Here is a tiny trained network, its code and every weight. The questions are about switching its units off for an input and a class, where a switched-off unit gives its printed mean instead of its output.

import numpy as np


def w(rows, s, z=0):
    codes = np.array(rows[::2]) - 128.0
    scale = np.full(codes.shape[1], s)
    scale[-1] = z or s
    return codes * scale


def f(y):
    return np.maximum(y, 0)


def log_softmax(a):
    a = a - a.max(-1, keepdims=True)
    return a - np.log(np.exp(a).sum(-1, keepdims=True))


def net(x, mask):
    res = np.array(x, float).reshape(1, 8) / 4 @ E
    y = f(res @ A[0][:, :-1].T + A[0][:, -1])
    res = res + np.where(mask, y, B[0][:, -1]) @ B[0][:, :-1]
    return log_softmax(res[-1] @ U[:, :-1].T + U[:, -1])


A, B = {}, {}
E = w([
[185,149,76,114,58,115,144,114,196,223,188],'x0',
[103,78,169,131,131,84,205,200,217,137,170],'x1',
[18,132,144,76,123,169,164,127,151,23,254],'x2',
[166,135,222,64,84,178,70,221,145,97,147],'x3',
[171,87,241,208,142,108,155,106,190,68,174],'x4',
[82,187,191,154,26,65,147,110,130,134,115],'x5',
[111,116,74,131,146,58,164,152,126,77,171],'x6',
[84,173,162,112,76,92,153,197,161,122,50],'x7',
],0.0093)
A[0] = w([
[236,120,77,92,181,254,89,141,15,194,123,193],'neuron 0',
[184,87,2,171,103,123,127,58,120,172,157,164],'neuron 1',
[233,122,131,174,79,65,59,146,115,136,85,253],'neuron 2',
[154,163,49,245,245,163,124,115,106,102,153,227],'neuron 3',
[92,179,10,139,32,121,124,133,154,206,153,159],'neuron 4',
[35,113,116,159,170,128,105,160,20,46,88,175],'neuron 5',
],0.0072,0.0032)
B[0] = w([
[215,35,129,2,128,162,80,160,104,119,104,247],'neuron 0',
[186,183,63,92,150,132,216,69,120,219,178,205],'neuron 1',
[128,226,179,143,158,236,155,136,198,184,63,221],'neuron 2',
[141,87,93,176,177,133,231,80,172,95,89,211],'neuron 3',
[30,169,99,71,151,49,77,109,104,244,195,203],'neuron 4',
[65,110,55,180,201,89,127,133,105,61,30,219],'neuron 5',
],0.0088,0.013)
U = w([
[174,47,93,68,106,213,55,183,103,135,90,40],'0',
[121,59,161,162,77,154,224,157,192,105,254,251],'1',
[231,102,58,114,138,154,206,69,104,190,168,14],'2',
[47,119,66,157,165,125,138,132,120,5,71,184],'3',
[182,179,169,183,72,142,142,153,159,208,53,136],'4',
[86,196,41,84,104,54,91,145,100,221,188,83],'5',
],0.0085,0.0029)

Each question gives the input, the list of numbers given to net, and the class t.
The units are the neurons (one row each of A and B). Each row of codes is followed by its name. A weight is (code - 128) times the scale printed after its matrix; where a second scale follows, it is the last column's (A, B and U).
mask holds one flag per neuron, in row order. A switched-off neuron (its flag False) gives its mean, the last column of its row in B, instead of its output. The means were averaged over made-up inputs and are rounded, as every weight is.
A unit's drop is (log p(t) with every unit on - log p(t) with that unit switched off) / (log p(t) with every unit on - log p(t) with every unit switched off).
The circuit of an input: a set's keep is (log p(t) with only the set's units on - log p(t) with every unit switched off) / (log p(t) with every unit on - log p(t) with every unit switched off). Starting from all 6 units, units are removed one at a time, each time the one whose removal leaves the highest keep (on an exact tie, the one counted first), for as long as the keep stays at least 0.8.
circuit, biggest first: the units of the circuit, biggest drop first
top k neurons: the k neurons with the biggest drops, biggest first
drop of u: that unit's drop, to one decimal
input [-5,7,3,3,0,5,7,-7], class 3: circuit, biggest first	neuron 5
input [1,0,-6,-6,-3,5,-7,0], class 5: top 3 neurons	neuron 4; neuron 3; neuron 1
input [6,1,-1,3,3,5,-8,-7], class 4: top 3 neurons	neuron 2; neuron 3; neuron 0
input [-1,0,7,8,-4,3,-6,6], class 3: circuit, biggest first	neuron 0; neuron 1
input [-2,5,1,-6,5,-7,-1,0], class 1: circuit, biggest first	neuron 5; neuron 0
input [-7,0,0,5,2,-3,0,-6], class 3: top 3 neurons	neuron 5; neuron 3; neuron 1
input [5,2,7,-7,3,-8,-8,7], class 1: top 3 neurons	neuron 5; neuron 0; neuron 1
input [8,4,0,-7,3,6,-4,-6], class 5: top 2 neurons	neuron 4; neuron 0
input [-3,-5,4,6,-1,0,-2,6], class 3: top 2 neurons	neuron 0; neuron 5
input [8,-3,-4,-3,-5,-2,-5,1], class 5: top 2 neurons	neuron 4; neuron 3
input [1,4,3,-4,3,-8,-1,5], class 1: drop of neuron 5	1.2
input [6,-1,3,-7,-3,5,2,-6], class 5: drop of neuron 4	3.5
input [0,5,1,0,0,4,-6,-8], class 1: drop of neuron 5	0.1
input [-8,-8,-7,-6,-3,-1,-8,4], class 0: circuit, biggest first	neuron 0
